[ 205  -56  183   75  287  -20 -261  112  -86  162 -183  -46  276  -73
 -138  154 -109 -125 -238  -19   10  -17 -222  164  -16   70 -124  355
 -113  -91   92   87 -112 -235   77 -165 -112   42 -116 -149  168  110
  167   44  -77 -129 -141  136] | <16>
[-213  -16 -196  242  105  113 -224 -223 -279 -118 -259  152  251   55
  116  -94 -201  114  -44  -10  182  -42   25  251  233   73  195   -2
  225 -204  -72  470  -16  -81  233  218   -7 -290 -161  154  250   23
 -136 -152 -116 -170   20    7] | <19>
[  45  -61   68  -27   99  127  168  105  -96  207  -95   51 -245 -119
  151  176   37 -202 -175 -102   65   67   31  -37   89 -131 -124  -64
  201  317   20    1  -87  234  129  126   42  156  -55  132   31  -14
  283 -201   59  -36  307   10] | <9>
[ 190  -84  273  -85  107  162 -221   77 -149  228 -156 -103  238 -214
 -143  215  -37 -128 -269  -35 -251   59  -96  102   55 -168   47   57
  158  -88  -56  160   38 -162  103   20   41   18  109   94  112  181
  149  -56   73  -66 -107   37] | <23>
[ 284  282  202 -172   44   43   -3   -9  285  278  165    4 -148   66
 -293   87   61  135  -87  221 -242  -21  -60   95 -311  183  -58   60
   87 -114  -36   78   33 -112  -89 -118  129  167 -107  -83  -96 -196
  -85  266  -54 -270 -407  -34] | <15>
[ 113   -2  231  -15   73  180 -307  -24 -138  188 -115  -43  295 -212
 -151  103  -66 -126 -195  -36 -228   39  -89  141   28  -69  106  -28
  196 -130    7  227   52 -194   79   44   35  -82  107   53  158  142
  128   53   89  -33 -127   23] | <12>
[-148  149 -179   11  -42  314  233 -253   23 -379  104  184 -246  352
  129  -49   -6  102  231 -119   79   74  166   50  -20  -64  162 -428
  148  253  -56  197  -75  257    4   -3  184 -173  -62  -17  -15 -185
 -180 -146 -104  100  118  109] | <16>
[-276 -170   -4    2   67  212   16   62   -7   92 -276  124 -122  121
  151   -4 -119   91  243 -195  161   21 -108  238  199  -15  -44 -357
  191  316  211  -36 -162  189  -24  -97  -93   94  124  -99  159  -52
  105  148    8  -55  141  -21] | <19>
[ -34  -14   36 -137  302  179   39   64   62  266 -135   56  -56   19
   92  -33  -47  118   -6    9  153   78 -208   75   40  153  -62   -2
   43  272   54   -8  -64  153    0 -218 -124  159  -70 -213  -16   16
  152   21 -127 -236  -42 -139] | <16>
[-275  -18 -531  326   82 -208 -318  -79  -61   77 -254  153    7  106
    8 -398 -362  232  111    3  561 -115 -368  517  178  119 -178  308
   72 -148  127   89 -174   85   86   36  -76   58 -340   -2  243  -56
  151  188  -61 -401  259   47] | <25>
[ -12  -44  -87  194   26  237 -353   22 -377  -65 -216 -172  417  224
  -67   15 -117  105  125  -22   -6   26  112  469  311 -229  168    7
  276 -350 -236  402  -45 -255  189  211 -130 -174   50  160  376   74
   19 -111  -89 -230  -15  -31] | <5>
[ -78    9  266  144  268   22  -51 -274  159  335   22  121  146 -256
  -73   23 -210 -182 -210  209 -146  156 -263  -92 -353  216    0  109
  126  -23  211   26  124  -74  -95  -20   47 -202  -77 -163 -191   97
  160  168   11  -93 -394   74] | <16>
[ -82  -38  200 -172   88  169  166   27   29  156  -43   64 -179 -172
  195  102   52 -149 -103 -160  -87  188  -80  -80  -30 -156  -37 -235
  167  389   72  -53 -110  267   11  -98  145   32   61  -26  -22    4
  109  -65   50   28  124   36] | <19>
[-165    6  170  248  219   18  -48 -310  150  334   49  160  134 -221
  -56  -48 -262 -243 -136  215  -33  160 -263  -23 -342  247  -20  100
  151   -3  287   -4   92  -61 -135   81    9 -233 -100 -215 -184   65
  246  264    1  -85 -308   45] | <5>
[  49   51  336 -194  228   99   85  -89  305  300   52  102  -84 -283
  -18   16   76  -74 -282   76 -193   70 -222 -296 -187  264  -67   52
   85  200  195   18  250   90  -45 -213  130   -7 -117  -95 -195   33
   34   10  -56 -140 -268  -19] | <9>
[ -79 -126  -98  289  171  327   30 -275 -312 -184   39  -53  240   85
   52   -6 -154 -215 -113   98   63   78   37  -25  212  -80  227   25
  344 -184 -152  428  201 -172  102  554   94 -291 -197  227   46  196
  146 -363  -91 -114  103  -43] | <15>
[ -69  137  207 -187    1   76  211 -176  344 -132  131  160 -238  -93
  111  -42  172   -3 -141 -128 -210   64  -60 -293 -172  101  -17 -185
   49  252  173   89  140  212  -37 -255  368 -157 -166    2  -96 -132
 -292  -69  -98   21 -107  189] | <12>
[   4 -230  -46  185   84  165 -197  162 -300  -20 -340 -270  325  284
   17  132    2   47   58   30  -10   68  204  369  404 -356    5  210
  250 -229 -299  249   23 -207  279  208 -230 -136  -11  205  321  130
   60 -340 -227 -362   -4  -51] | <16>
[ 285  154  -50 -104 -137  -87   89   35   82  294  150  177 -366 -135
 -284  135  -36  -99 -356  182   60 -132  -83   81  -94  108 -172  352
  137  -70    7   79   42   72   45  254  247  259 -262  144 -184 -193
  102  113    7 -248   66  -41] | <25>
[  27  292 -270  250 -175 -219  182 -260  236   15  171  234 -520  111
  -68  -41  -57  -73  -76  161   88  -27  126  102 -364  -16 -187   52
  166   30    5    2 -103  211   52  241  282   -6 -350  177 -107 -327
   25   58   43 -101  128  226] | <9>
[ 118  123  226 -212  136   96   53   20  242  329   53   59 -125  -19
 -152   73   -5  143  -77  147 -136   28 -180   34 -195  212  -61   32
   82   40   65   21   45   19  -99 -198   70  161  -53 -145 -140 -112
  -42  217  -74 -260 -347  -78] | <16>
[ -62  132  230 -133  -64   77   99  -55  139   37   -8  125 -186 -138
  161  112  133 -147  -70 -204 -233  200   94  -44 -212 -198  -31 -309
   98  371   92  -49 -156  275   47 -237  196 -141   96  -51   20 -125
  -59   -5   40  165   22  206] | <5>
[  18 -163  120   71   20  181  -78  -25  245    2 -338   16  -55  242
 -125  129  116   16   62   32 -193 -136  217   88  140   23  -47 -203
  199  127   82   51  213 -175  121   32 -155  -40   38   55  151   20
   -3  -26 -118 -115 -200   -6] | <19>
[ 192 -163  194  -45  160  108  -80  229 -156  163 -168 -128   76 -125
  -23  211   55 -207 -251 -110  -48   17  -67   24  216 -172 -138  213
  103   71  -12   68   22  -41  162   21  -32  122  -40  123  151  137
  257 -233  -11 -128  152   48] | <25>
[-169  -99 -334  283   87  295  -71 -174  -20 -247  -91  -73   44  464
  -23 -218  -99   51  349   37  197   41   70  254  223 -147   43 -109
  239   57  -90  101  138    3   52  160 -168 -163  -86    7  122   79
  218 -189 -151 -178  138  -18] | <25>
[ 180 -202  217   48  111   85 -147  239 -209  108 -257 -240  224  -18
  -15  271   92 -197 -215  -67 -160   46   89  141  254 -307  -97  220
  155  -87 -133  140  -14 -213  224  128  -78    3  -14  185  276  150
  152 -261  -82 -192   41   52] | <15>
[-106  -24  102 -192 -375  -11  -75  170   41  134 -205  232 -131   21
 -115  186  -17  165   22 -111  -58  -87   56  405  155  -32  -70  -21
  155  -35  155  103 -136   91   59  -75  115    1  132    1   95 -301
 -347  345 -119 -170 -121   -6] | <19>
[ -52  218  -75  -99  -49  253  124 -173   83 -238  142  110 -216  163
   89  -84   86   39  128 -149  -41  124   98   10  -86 -131   93 -347
  128  280  -58  116  -48  282   21 -144  204 -131  -21  -22   -2 -142
  -94 -126  -34   90  121  118] | <9>
[ 126    7  154  -42   42  221 -289    8 -217  105 -132  -97  268  -97
 -118  116  -35  -78 -127  -55 -219   62   -3  230   91 -211  147  -96
  232 -129 -143  256  -38 -187  123   94   38  -59  134   99  220  128
   90  -19   81  -53  -59   -3] | <15>
[-163  120 -233  177   68  185 -262 -309 -216 -125 -197  158  200  109
   23 -147 -218  288   46   14   86  -57   34  287  122   82  292 -203
  263 -244 -141  512   16  -52  186  143   54 -240  -87  187  218  -13
 -189  -93  -24 -130  -64   20] | <23>
[ -80  136   78 -110   33   78  211 -230  325 -232  144  189 -236    4
   89 -112  121   60 -119  -92  -84  -22  -85 -282 -104  211    1 -121
   35  170  173  179  190  167  -32 -178  365 -155 -287   30  -85 -142
 -322 -103 -151  -35  -74  174] | <12>
[ 120   70   70  -49   19  156   67   29   24   73  -17 -110 -130   37
   66  107  170 -170  -71  -45 -174  180  185   42  -54 -339  -51 -131
  187  247 -174  -17  -68  115  129   36   48   -8    9   74   71    7
  185 -208   -7  -38  124   45] | <5>
[ 148  -79  265   43   86  149 -347   55 -210  215 -175 -101  375 -199
 -173  180  -85 -189 -219  -35 -221   31  -80  204   81 -119   64   75
  180 -193    7  215   11 -287  100   98  -28  -67  116   58  215  175
  182   54   72  -57 -124   36] | <5>
[ -93  107 -226  194   24  279 -290 -281 -372 -138 -150   83  281  138
  -39  -67 -243  216   63   24   45  -23   97  362  166  -48  361 -219
  331 -328 -242  567   -9 -120  192  287   46 -243   -2  234  238   24
 -111 -123   20  -95  -22  -11] | <23>
[-126  135  206 -132 -175   37   -5  -39  195  -23 -118  211 -173  -67
  119  101  144  -28   29 -249 -231  129  168   64 -160 -155  -49 -317
   65  352  158  -39 -133  301   99 -381  126 -222  164  -78   74 -207
 -206   58  -12  172  -57  246] | <9>
[ 239  190   52 -137  -87 -202   86  -66  416  184  169  255 -347 -175
 -276   24   50  -92 -417  146  -15 -163 -197 -101 -262  329 -252  405
  -81   26  237   -6  136   33  -39  -56  303  131 -383  -61 -230 -205
  -86  227 -120 -200 -141   81] | <9>
[ 348  420  197   -7  -63 -165   77 -174  491  -23  100   45 -419  107
 -165  193  250  -24 -130   50 -496   42  294  -78 -652 -161 -158 -204
  -25  157  -88  -99  -92   70   81 -304  266  -14 -104   90  -21 -264
 -147  -23   97  124 -276  453] | <23>
[  85  142   71 -152    4  197   87  -63   20   -7   66  -37 -160   -1
   65   72  114  -96  -52  -89 -207  218   96   19 -143 -345   51 -260
  169  265 -191   17 -118  200   70  -68  187  -33   62   41    3  -11
   66 -168   59   51   88   93] | <16>
[  46   68  332 -195  167  102   82 -164  334  143   81   78  -80 -299
    6  -19  131 -115 -321    2 -290   68 -191 -360 -196  176  -14  -60
   92  194  175   66  269   53  -40 -179  266  -78 -139  -13 -140   64
  -48  -44  -23  -51 -217   66] | <12>
[  31  158   45 -174   19  242   63 -161   69  -90   67   38 -114    4
   43  -11   76   50  -48  -92 -190  137   28  -41 -106 -165  136 -301
  152  191 -124  145   18  182   43 -120  240  -84   14   56  -22  -12
  -83 -159   17   43    0   90] | <23>
[ 168  -46 -170  116  267  -43  -80  158  -15    4 -276   22   -4  272
  -26   55  -11   82 -108   22  331 -163  -32  224  194  175 -220  416
 -148   36   -5  108 -115 -101  195  -87 -229  159 -358 -100  203  -45
   79 -132 -304 -321   60   15] | <16>
[ 146 -188  261  113   72  116 -374  168 -298  191 -261 -149  440 -134
 -175  252  -87 -199 -197  -54 -163    3  -31  267  223 -173   -9  237
  168 -263    6  221   28 -314  167  113 -125  -85  113  104  275  178
  190  -35    4 -119  -88   57] | <9>
[  -2  101  277 -231   78  153  147 -131  253    6  108   56 -147 -203
  107   -7  172 -101 -198 -120 -284  144  -91 -289 -167  -22   19 -225
  109  290   90   48  120  173  -26 -207  315  -99  -60    3  -80    3
  -97 -102   -4   41  -70  117] | <5>
[-126   76 -396  131   -9  361  -80 -134  -47 -244  -62  -44  -18  530
    4 -231  -45  171  430  -28  196   67  151  417  172 -192  123 -325
  214  136 -190  125  -85   60   39   85 -144  -78   -1  -92  189  -39
  124  -41 -141 -128  173  -96] | <5>
[-116 -136 -138  104   56  220  -14  -66  -57   31 -374  253 -218  109
   63   75 -111   29   40 -123  198 -188   78  168  250  106   28 -387
  236  284  145  139  -60   82  142  190  -89  132    5  104  187  -29
  147   -5   67   31  240  -37] | <16>
[ -96    2   47  140  -72    1  222    7   48 -245  -27  222 -259  314
   45  213  -77   50  148 -164  113  -89   72  129  -22   86 -128  -91
   -9   71  241  101 -208  112  -29  -88  146  -39 -133  -16   76 -341
 -264   80 -130   36    8  311] | <16>
[  61   58   48 -184 -422 -167 -164  189   78  306 -181  257 -210  -69
 -318  208 -117  254 -112   -9  -55 -213  -64  492   42   54 -139  135
  130 -237  159  111 -140   24   38  -22  199  204   52  105   60 -346
 -307  496   -3 -253 -159   32] | <23>
[ -50 -161   29 -168 -384  105 -111  236  -14  127 -277   74  -83  148
 -208  195  -22  231   95  -75  -78 -127   88  472  337 -163  -51  -35
  255 -121   43  118    3    4   76   62   40   98  185  137  134 -182
 -229  232 -109 -260  -69  -82] | <23>
[ -14  196 -146  -55  -49  322 -101 -172  -85 -179   14   83  -13  172
  -18 -102    1  138  127  -94  -16   25  112  195   72  -83  214 -341
  217   60 -147  301  -12   95   93    9  101 -117   31   54  130  -71
  -76  -81   -9    5   79   -9] | <9>
[-151  170  172 -136  -55   57  224 -162  251 -231  115  181 -241   11
  198    2  139    1   -2 -211 -176  145   28 -157 -212  -43   -5 -278
   24  294  137   57  -74  288  -24 -317  349 -234  -82  -56  -33 -218
 -351  -46  -95  111  -60  280] | <15>
[ -62   47 -298  187   46  284 -220  -98 -219 -217 -127 -140  207  453
  -27 -138  -86  188  308   22   95   67  151  464  213 -252  170 -140
  246 -154 -315  291  -85 -118  137  149 -132 -154  -14   52  291   22
   26 -137 -133 -223   43  -53] | <19>
[  17  108  207 -194   89   53  168 -231  376  -15  109  138 -208 -163
   -3  -37  104   48 -268   14 -254   18 -159 -336 -216  170    8  -79
   71  131  116  120  260  116  -37 -185  384  -83 -216   68 -180  -33
 -248  -86  -61  -75 -229  142] | <23>
[-226   51 -186   80  -55  375  256 -235  -30 -410   72  254 -203  358
  154  -44  -26   54  244 -145  200   -4  182    9  152   86  153 -372
  170  254   85  268   40  248   14   86  109 -227  -94  -18  -12 -193
 -163 -167 -183   96  178   49] | <9>
[ -83  104   63 -112 -169  -79  146  -37  223 -119   89  291 -283   -2
  -25   17    1  109  -85 -133   41 -112 -133  -11  -42  218 -127   71
  -12   32  290  136    8  195  -46 -192  349  -41 -222    8  -54 -319
 -387  154 -139  -87  -46  209] | <9>

[  65  -83  185   67  113    2  135  -72  114 -112 -264  112   16  -54
  192  145 -200  -54   84   92  -76  -60   66 -210  160   68 -245 -122
   63  177  -92  -19  270  152   16  -89  256  218   87  246    3   -3
   60  139   91   31 -181 -541] | <86>
[ -76   43  -19 -313  235  218 -100  180  204  -42 -200  129 -501  182
  256  178  355  490 -322 -401 -173  309  688  449  277 -335  708 -248
  -45  257 -143  -34  -33 -273 -101 -471  271  263  -74  289   84   55
 -160  176  -90 -241  124 -162] | <74>
[-319 -101  100  -48   65    3  -10  250 -283  -92  284  386 -184  131
 -345 -453 -224 -285  144 -399 -190   77   47  130 -118  125  -55  293
  171  253 -326 -296  154  172   43    3   85 -196   45  119   20 -160
  170   16  -43 -175   64 -205] | <74>
[-224  -23  -58  -25  177  175 -168  328 -411  271  -50   61 -232  -26
 -426 -315 -245 -375  112 -310  -68  154  275 -282   16  108 -242   17
  110  277 -262  -95  139  -93 -158 -112  261    9   73  168   92   75
  164 -136 -132  -65   54 -162] | <96>
[ -63 -247  323 -252  195  368    5   99  -26   72 -136   10  -63  109
   52   82  319  578  -79 -289  -73  418  683  152  474  -87  412 -131
 -105   93 -316 -122   85 -411   13 -349  240  664  160  199  161   14
  -95 -100    5 -284  137 -394] | <90>
[ -84 -348  333 -177  399  202  -21  124 -148  -92  -53  308  126   58
 -113  279   11  331   39   89  346  128  244  491  214  117  159 -230
 -229  247  -22  137   50   14 -148  -31  -72  468  144  195  392    2
   50 -139  190  -95 -189 -384] | <86>
[ -46  273  118   -3  214  -48  -82  262 -252  370  196  102 -169   47
 -164 -385 -153 -100  109 -194 -223  -94   56  115  -74   82 -182   88
  184  196 -104   23 -100 -382 -219 -276  141 -204  -63  155 -122  -73
   48   46 -319 -343  -67  191] | <90>
[ -50  -52  210 -321  281  206  -69    8   70   87 -185  176 -176  140
  107  122  289  573    1 -279  -22  256  691  336  339 -110  478  -41
  -76  160 -315  -92   67 -213   25 -362  128  639   32  269  220   42
 -175   69  175 -298  -95 -284] | <74>
[-172 -298   78 -160  272   21  -60  104   69 -258  -61  455  -76    8
  -26  361 -122  306  -43   77  448 -105  101  636   35   88  188 -149
 -237  326  164  206   38  292  -67   74 -116   38  -44   65  371   12
   44    2  337   36 -122 -129] | <82>
[  81    9 -639  -55 -128 -371  -97   68  -30  129   89   17 -250  301
 -174  229 -272 -136  -81 -169  -42   -7   29 -323 -234   43  -39 -121
 -238  -37  470  147  126  -54 -276   98 -113 -228 -231  -26  -65  -41
 -182   13   45  113  174  433] | <71>
[ -69  237 -402    5 -239 -329   47  -52   91   -7   57  321  122   95
  -86   30 -148 -195   21  -31 -151 -153 -220 -287    6 -108  183  -81
 -224 -137  319   -4  189  -51 -161    1  -48 -238 -264   62 -163 -373
 -275  303   10   38 -113 -147] | <71>
[-239  287 -188  140    7  131  691  347  144  315  544  274  316  -43
 -454 -287  179  -61 -627  176  -56    2  -26 -296 -325  249  208   20
  210  -89   27  126   35 -329   21  -70 -101 -317   -4 -108 -111 -184
    0  -46  -49  130   81 -242] | <96>
[ 150  183 -306  -46   13 -355  -64   62   60  257  285   -3 -366  503
   11   13 -302  163  -16 -120 -173 -158  270 -105 -278  211 -260  284
  -64   11  156   62   13 -192 -138 -207   77  -39 -115  176  -25  189
  -38   -3  158 -118   74  716] | <84>
[ 204  148 -500    7   16 -396   84   78   15  271  129   10 -218  256
 -128  240 -312  -81  -84 -168  -26  -61    7 -239 -319   84  -78  -99
 -244  -47  511  270   79 -125 -376   28 -141 -203 -199   30  -93  -11
 -178  -57  -47   70  101  449] | <79>
[-315  134  -41   51   41   36  366  275  -82  137  450  384   99   90
 -446 -495 -130 -243 -172  -93 -109  -74    8 -167 -265  266  -14  320
  153   48 -257 -186  173  -33   96  -16    6 -265   62   47   -3 -132
  138  -37   72   -2  -39 -268] | <71>
[-167  286 -162   34  212  -90  595  256  113  178  353  406  -49  -38
 -327 -363  -69 -278 -342 -260 -107 -100  -86    8 -490  143  252  130
  170   88  -83  -41  174   49   -8   55 -203 -526  -48  -27 -126 -190
   12   30  -92   31 -108 -340] | <86>
[ -95   38  -58  -18 -160 -193   15 -200  221 -169 -120  275    6  115
  144  -59 -172    8  182 -100 -244 -143   49 -280  160  -18   22  156
  -10   -9 -172 -285  353  187  217  -67  182   95  -96  201  -57 -220
 -116  350  270  -80 -224 -410] | <81>
[ -16  184   88  -11  131 -106 -100  222 -243  334  254   92 -248  219
 -128 -255 -224   19  162 -167 -222  -58  185   50 -107  144 -279  219
  201  183  -99   21  -94 -243 -158 -243  169   27  -74  221  -64    0
   60   15 -126 -315   43  382] | <84>
[ -34 -306  105 -316  247  272   -8  178   68  -28  -10  -37 -365  426
  172  117  300  562 -316 -202 -212  354  715  192  195  -62  447 -169
  111  187 -329 -219   73 -260  120 -222  176  521   83  282  138   88
    6    8  116 -265  110 -208] | <92>
[-143 -423  145 -202  235   26 -130  -25    1 -231    0  346   99   24
 -118  237   32  351   51   97  362    3  104  530   79  212   95 -104
  -94  254    0   71   84  206   93  117 -242  159   28  -76  344  -32
   -7   21  388  -72 -177 -158] | <71>
[ -29 -321 -115  -71  191  -52 -108 -176  361 -381 -138  195   56  -93
  -61  304    2  203 -156  -11  404    1  107  380   24  295  -61  -90
 -332  198  147  167  233  199   44 -101 -124 -215  182 -242  349  286
  -12  -26  368  201 -133  -91] | <79>
[ -18 -109 -471  -42 -192 -339  -67  -57  -42  -90  124  154   89  277
 -209   73 -194 -227   25  -80 -122   -4 -191 -350  -77   48   43 -131
 -257 -135  310  -86  274    5 -121  193 -183 -192 -149  -28  -71 -283
 -187  135   76   58  -50  -46] | <81>
[-212 -143    6  187 -217  164   27  -82  349 -160 -154  120  167 -200
  -16  245  -37  266 -102  218  151   51  281 -345  301  230 -296   70
   54  113  -53  161  188  166  265 -257  420  275   71  -16  197  145
   40   92  420  208  157 -156] | <81>
[ -26  -51 -746   -5 -190 -209 -102   63 -122   29  -34   70  -14  230
 -384  317 -239 -417 -115    4   76  157   70 -651  -94   69 -108 -239
 -352  -67  449  153  264   64 -333   98  -24    8  -93   44   91   30
 -152  -39  156  388  137   50] | <79>
[ 132  252 -297 -107   59 -372 -228   40   60  196  177   12 -473  350
   50  -87 -152   97   28 -360 -286  -78  202  145 -218   43  -71  162
   14  104  128   30  -43 -236 -182 -292   38 -269 -188   85 -130   76
 -138  156  -92 -266   50  671] | <74>
[-347  128  199  127   68  -24  479  365 -121  134  479  530   42  -84
 -366 -499 -283 -169  -21 -274 -119 -164 -253  125 -288  126  128  281
  201  125 -141 -105   81   82   41  135  -48 -442 -102   46 -134 -454
  136   -6 -158 -185   19 -306] | <92>
[-169  344 -146   15  137 -121  531  261  217   66  600  427   59  109
 -221 -406  160 -107 -529   -7 -222 -159 -207  259 -482  149  335   84
  268   47    2  -27   -9 -179   22  -70 -254 -684  -90  -76 -205 -254
  -16  199 -147  -75 -115 -129] | <74>
[-368  123 -202  104 -111  123  470  311  121   35  554  352  246   41
 -478 -359  137 -108 -528   10  -93   78  -19 -186 -215  220  229  130
  103  -58  -54  -50  105 -195   93  -88  -19 -392   46 -122  -40 -185
   45  -14    5  120  159 -249] | <96>
[ -40  -15   36  103    4   33  -14 -114  418 -155 -278   74   -8 -261
  197  168  -23  200 -109   60   50  -93  109  -22  211   91 -155 -102
   38  193   13  140  159   36  126 -284  293 -118   17  -44   40  102
  -16  208  134   52  -52 -200] | <92>
[ 134  158 -102  -10  205 -242  -32  288 -145  302  206   31 -434  329
   41   11 -391   19  -10  -93 -132 -206   73  116 -273   81 -231    6
   28  200  239  183 -113 -214 -338 -108   98 -193 -165  258  -90   50
   81  -33 -171 -193   59  537] | <82>
[-208  155 -116   47    7  120  545  253   18  240  460  220  314 -129
 -460 -337  343 -114 -481    2 -155  176  -52 -184 -242  188  240  -63
  342  -34  -55   39   34 -316   56  -23 -213 -305   -5 -241 -195 -281
  -91   37 -189    2  125 -307] | <82>
[ -35  -98  -18  -54 -111 -186  -59  -92  -55 -244   49  255  152  279
   65  -33 -143 -162  143  167 -237 -106 -146 -178  140   28  -96  -47
  -35    4  -14 -243  244   41   10   25   61   74  -24  226  -66 -251
  -39  291  120  -64 -227 -392] | <82>
[ 181  120 -173  -38  116 -369  -47  153  -14  208  212   17 -411  331
   84   11 -358  102   16 -267 -167 -196    0  169 -261   52 -107   43
 -121   89  316  124  -44 -243 -297  -89   -8 -352 -186  109 -151  -25
  -37   -6 -183 -230   81  581] | <90>
[-139  -39  243  239 -150  190  150  -21  187   24 -150  112  335 -408
  -10  170   11  213   -7  288   81   23   44 -301  340  151 -293 -105
  213  119    9  258   67  -17  133 -209  340  246    3  -33    8 -103
  -10  131  106   50  105 -314] | <92>
[ -36  -51  381 -136  333  205  167   62  -21  242  -12  245  267  -39
  -74  142  110  535   28  131  272   10  332  284  254  134  186  -68
 -178   71  -89  164   10 -293  -74 -194  -26  550   84  166  268  -33
  -78 -115  195 -191 -224 -304] | <90>
[ -10 -209  -74 -234  221   97  216  274   68 -101  289   44 -267  338
   55   -5  385  216 -584  -77 -283  259  222  328 -185  -12  445 -327
  329  202  -52  -96  -37 -251   28  -17 -152 -157  -14    1 -124  -95
    0  117 -174 -173  165 -124] | <82>
[ -82 -206  378  123 -119  101   85  -75    5  -99 -135  132  273 -236
   74   60  -47  122  202  165  -88   37  -43 -214  348   96 -279  -79
  255  134 -122    2  145   57  165  -49  246  296   21   44  -74 -246
    5  182   48 -111   27 -476] | <71>
[ -42  211   55  -28  174 -126 -256  236 -194  276  274   70 -255  220
  -90 -338 -140   36   99 -195 -286  -92   65  241  -72   77 -146   86
  175  192  -59   -1 -150 -385 -176 -297  132 -223 -119  171 -100  -85
   38  121 -275 -433  -64  429] | <81>
[ -92 -448  145  -61  152   56  -50 -113  113 -295   53  245  340  -66
 -204  242   57  299  -33  191  425   64   50  361  121  386 -138  -57
 -222  144   75  157  146  105   78   -3 -188   91  216 -219  369  119
   23 -102  384   89 -102 -157] | <74>
[-264 -139  -78  -89  -76  204  235  375   36  -59  515  194  -51  290
 -149  -23  432  307 -605  152 -259  307  218  139  -98   39  402 -181
  493  142  -48   -2 -166 -206  149  -60  -18   33 -113    1  -86 -242
    5  172  -27 -127  362   12] | <96>
[  47   67   21  -24   72 -205   82 -121  238 -212 -189  266 -179  127
  318   83 -222  -53   82  -21 -207 -203   24  -29   25  -43  -33    0
   60  169  -87 -147  272  268   65  -83  180   22  -68  309  -60  -86
  -21  347  159  -44 -285 -412] | <86>
[ 139  106 -303   56  -85 -366  153   85   81  222  256   60 -247  343
  -48  145 -431  132  -11 -218  -52 -135  107 -203 -253  153 -165  212
 -281  -82  378  172   87 -118 -234  -54   40 -116 -139   94  -64   31
  -76 -133   75    3  228  550] | <84>
[  -9 -114   21   46   58  115  -34  -33  104  -90 -345   -3   13  -48
  126  135 -138  -95  -28  212  -39  -35  174 -402  251   88 -303 -203
   49  182 -119  -38  279   33   38 -153  366  208  114  220   73  130
   95  131  158  122 -161 -508] | <96>
[ -94 -358  209 -168  260 -129   76  -40  149 -220  113  459   20   67
   11  256 -117  494   63   60  365 -197   -8  681 -103  229  156   39
  -80  236   64   90   79  342  157  228 -340   37  -73  -54  284 -126
   -3   43  458 -131 -223  -65] | <96>
[ -74  224 -407  -59 -279 -464   25 -187  285 -252  209  455  -29  460
   75   -6 -213  -60   43  -37 -257 -240  -49 -162  -93   -9  153  287
 -230 -146  114 -238  285  194   56  -81    5 -110 -195  230  -54 -214
 -207  399  368   30 -206  -31] | <79>
[ -60  125 -177   -7 -210 -306   93  -79   18  -84   66  364  163   88
  -15   -2 -143 -166  137  -13 -203 -139 -265 -193   46 -101  136  -52
  -94  -84  202  -83  195   42  -82   73  -63 -117 -232  100 -194 -457
 -231  334    2  -54 -130 -293] | <82>
[  24 -152  147 -341  338  242  -78  160   48  -10 -122   23 -371  283
  222  158  360  508 -254 -261 -178  344  651  421  254 -185  530 -284
   38  246 -221  -92  -16 -327  -70 -344  152  437   42  288  105   67
  -86   76  -68 -308   45 -222] | <74>
[-169  -39  271 -226  192  358 -184  133 -106  124  -44  186  164   62
  -73  102  394  524  -61  105   73  272  534  301  507  -53  344 -198
  -77  128 -184   73 -111 -469  -93 -448  189  662   62  235  263  -21
 -127   55   70 -265  -64 -235] | <90>
[-173  -12  -17   20 -150    9 -101  -16   76 -160 -179  244  -32   21
  118   98 -102  -25   78  183 -147  -60  110 -257  240  -38 -118  -57
  207  187 -113  -80  160  203  130 -114  335  234 -118  259    5 -132
   -6  358  224    4  -71 -342] | <96>
[ -57   85   52   25  -91 -108   23  -73  101 -165  -75  284   70   97
  163   18 -130  -68  105  141 -212 -134  -28 -162  188  -34  -77  -11
   48   78  -49 -116  191   79   20 -149  241  123  -63  287  -69 -184
  -44  338  108  -47 -189 -401] | <74>
[-158 -124  128  132 -192  126   17  -56  213 -182 -173  151   96 -109
  111  179  -95  173   16  224    0   -3  207 -305  328  121 -293   43
  127  150 -109   39  176  153  204 -218  448  313   42  135   88   40
   62  173  305  101   97 -290] | <71>
[ -59 -157 -678   24 -193 -161 -210  165 -220   51  -25  -13  -11  103
 -414  290 -214 -372 -111  -84   70  206  -84 -514  -17   -7  -43 -431
 -340  -32  568  228  154  -92 -404  153  -51 -194 -164  -85   10 -135
 -152  -63 -110  252  251  138] | <81>
[-152 -386  228   53   49   62  141 -108  160 -126   88  282  467 -264
 -265  213    6  418   32  150  451   15  -35  215  125  393 -106   17
 -150   61   97  231  140  114  173   81 -201  110  110 -306  288  -79
  -34 -122  378   41  -31 -177] | <92>
[  22  -20  157   10   -6 -115    4  -81   62 -233  -39  214  122  149
  219  -26 -127  -80   95  190 -242 -159 -140  -52  192    8 -137  -91
   13   78  -38 -162  194  -28  -14 -121  184   24   22  264  -95 -182
   13  303    7 -105 -260 -451] | <84>
[-271 -131    9   67  166  159  320  381 -267   56  458  247  205  177
 -537 -448 -189 -403 -257   93  -33    1  -84 -236 -243  368 -182   82
   60   80 -201 -189  215 -119  -29  102  -12 -255  245   78   86  -46
  311 -221  -13   91  -76 -440] | <96>
[-104 -409  -54   20  -43   76 -173 -242  326 -290 -233    5  169 -285
 -106  226  133  251  -64  -20  250  175  182  -22  228  309 -221  -84
  -30  158  -30  104  256  148  278 -113   37  -19  155 -373  230  183
  -55   47  345  132   56 -132] | <81>
[ 117   29 -718  -15  -28 -252  -79  129  -75  298   36 -129 -183  329
 -278  269 -293 -210 -191   22   39   13  151 -599 -248  157 -200 -214
 -256  -54  448  215  159 -165 -334   60  -46  -66 -129   54   43  146
 -102 -116  111  236   86  391] | <92>
[ -71    6  -53  -68  -99 -171  -51 -195  203 -176 -200  231 -102   93
  195  -40 -123    1  176 -113 -265 -116   96 -219  146  -43   16   87
  110   85 -223 -295  329  224  237  -58  173   96 -111  193  -68 -181
 -107  397  252 -109 -234 -409] | <92>
